Below are the code and all the weights of a small trained network. Each question names an input and a class and asks about switching units off, where a switched-off unit gives its printed mean instead of its output.

import numpy as np


def w(rows, s, z=0):
    codes = np.array(rows[::2]) - 128.0
    scale = np.full(codes.shape[1], s)
    scale[-1] = z or s
    return codes * scale


def f(y):
    return y / 2 * (1 + np.tanh(0.7978845608 * (y + 0.044715 * y**3)))


def log_softmax(a):
    a = a - a.max(-1, keepdims=True)
    return a - np.log(np.exp(a).sum(-1, keepdims=True))


def net(x, mask):
    res = np.array(x, float).reshape(1, 3) / 4 @ E
    y = f(res @ A[0][:, :-1].T + A[0][:, -1])
    res = res + np.where(mask, y, B[0][:, -1]) @ B[0][:, :-1]
    return log_softmax(res[-1] @ U[:, :-1].T + U[:, -1])


A, B = {}, {}
E = w([
[158,42,64,55,157],'x0',
[124,71,223,106,4],'x1',
[218,196,190,48,174],'x2',
],0.011)
A[0] = w([
[130,52,44,65,179,113],'neuron 1',
[136,78,175,145,82,93],'neuron 2',
[20,56,49,171,114,130],'neuron 3',
[67,147,84,127,81,136],'neuron 4',
[119,94,129,149,143,6],'neuron 5',
[222,158,175,16,160,122],'neuron 6',
[107,143,86,181,245,122],'neuron 7',
[47,75,69,204,101,120],'neuron 8',
[77,184,165,141,115,3],'neuron 9',
[133,112,225,42,68,127],'neuron 10',
[172,163,46,172,157,117],'neuron 11',
[165,184,197,24,180,114],'neuron 12',
[217,156,170,51,157,142],'neuron 13',
[127,36,129,52,173,63],'neuron 14',
[99,177,51,137,198,121],'neuron 15',
[107,129,94,160,227,101],'neuron 16',
[107,16,47,220,90,118],'neuron 17',
[132,188,173,253,113,95],'neuron 18',
[59,210,184,160,118,83],'neuron 19',
[76,211,64,141,178,93],'neuron 20',
[253,194,145,78,167,111],'neuron 21',
[115,106,121,147,71,209],'neuron 22',
[131,76,163,126,33,104],'neuron 23',
[170,2,46,49,126,78],'neuron 24',
[129,80,173,110,48,125],'neuron 25',
[44,37,72,154,151,126],'neuron 26',
[135,160,28,162,185,121],'neuron 27',
[94,26,98,36,166,90],'neuron 28',
[58,191,129,169,98,53],'neuron 29',
[167,84,81,118,152,98],'neuron 30',
[99,143,85,130,86,108],'neuron 31',
[110,68,186,125,88,131],'neuron 32',
[90,67,139,48,95,155],'neuron 33',
[68,64,87,229,123,127],'neuron 34',
[77,255,185,204,91,77],'neuron 35',
[142,32,122,66,118,67],'neuron 36',
[197,41,68,93,127,103],'neuron 37',
[109,95,163,121,68,78],'neuron 38',
[147,79,183,127,89,112],'neuron 39',
],0.012,0.004)
B[0] = w([
[138,165,117,168,14,222],'neuron 1',
[60,175,77,54,107,191],'neuron 2',
[155,17,199,135,231,247],'neuron 3',
[153,92,155,148,165,168],'neuron 4',
[161,108,186,187,154,127],'neuron 5',
[177,21,193,126,241,240],'neuron 6',
[31,149,53,71,77,227],'neuron 7',
[125,56,191,139,254,233],'neuron 8',
[202,195,141,125,80,154],'neuron 9',
[31,159,60,58,182,238],'neuron 10',
[41,158,56,84,102,195],'neuron 11',
[146,12,193,136,235,224],'neuron 12',
[148,45,172,146,235,221],'neuron 13',
[211,175,187,208,52,194],'neuron 14',
[40,142,47,66,93,219],'neuron 15',
[60,168,82,81,87,202],'neuron 16',
[161,26,205,133,229,249],'neuron 17',
[221,175,172,214,26,202],'neuron 18',
[210,230,134,229,64,189],'neuron 19',
[66,145,90,57,71,206],'neuron 20',
[115,48,192,94,227,229],'neuron 21',
[89,128,137,81,176,188],'neuron 22',
[31,189,51,51,128,227],'neuron 23',
[226,187,153,209,16,245],'neuron 24',
[43,178,72,63,124,223],'neuron 25',
[186,58,195,113,233,226],'neuron 26',
[48,171,37,26,104,222],'neuron 27',
[221,202,169,220,43,214],'neuron 28',
[216,150,171,233,85,173],'neuron 29',
[138,171,135,138,42,169],'neuron 30',
[146,110,192,124,137,149],'neuron 31',
[42,174,76,77,124,206],'neuron 32',
[100,193,73,89,72,201],'neuron 33',
[111,29,206,103,242,227],'neuron 34',
[247,240,179,175,16,223],'neuron 35',
[141,202,94,152,10,198],'neuron 36',
[188,215,140,151,17,206],'neuron 37',
[58,133,96,67,88,191],'neuron 38',
[24,121,93,106,160,193],'neuron 39',
],0.0077,0.014)
U = w([
[175,59,176,142,213,254],'0',
[25,158,46,100,85,93],'1',
[253,186,147,206,24,153],'2',
],0.012,0.0035)

Each question gives the input, the list of numbers given to net, and the class t.
The units are the neurons (one row each of A and B). Each row of codes is followed by its name. A weight is (code - 128) times the scale printed after its matrix; where a second scale follows, it is the last column's (A, B and U).
mask holds one flag per neuron, in row order. A switched-off neuron (its flag False) gives its mean, the last column of its row in B, instead of its output. The means were averaged over made-up inputs and are rounded, as every weight is.
A unit's drop is (log p(t) with every unit on - log p(t) with that unit switched off) / (log p(t) with every unit on - log p(t) with every unit switched off).
unit that matters most: the unit with the biggest drop
k most important neurons: the k neurons with the biggest drops, biggest first
drop of u: that unit's drop, to one decimal
input [-2,5,-5], class 0: unit that matters most	neuron 17
input [6,6,3], class 1: 2 most important neurons	[neuron 10; neuron 35]
input [-8,-7,2], class 2: 4 most important neurons	[neuron 35; neuron 18; neuron 19; neuron 29]
input [7,-7,2], class 1: 4 most important neurons	[neuron 27; neuron 15; neuron 7; neuron 11]
input [2,2,-2], class 0: 3 most important neurons	[neuron 7; neuron 27; neuron 15]
input [3,7,6], class 1: 2 most important neurons	[neuron 10; neuron 17]
input [3,4,3], class 1: 2 most important neurons	[neuron 17; neuron 3]
input [6,-6,2], class 1: 4 most important neurons	[neuron 27; neuron 15; neuron 7; neuron 35]
input [6,-5,-1], class 2: 2 most important neurons	[neuron 24; neuron 28]
input [8,6,-5], class 2: 2 most important neurons	[neuron 24; neuron 28]
input [-4,3,-2], class 2: drop of neuron 35	0.3
input [-5,4,-8], class 0: drop of neuron 10	0.0
input [7,8,2], class 1: drop of neuron 10	0.1
input [-5,1,4], class 2: unit that matters most	neuron 35
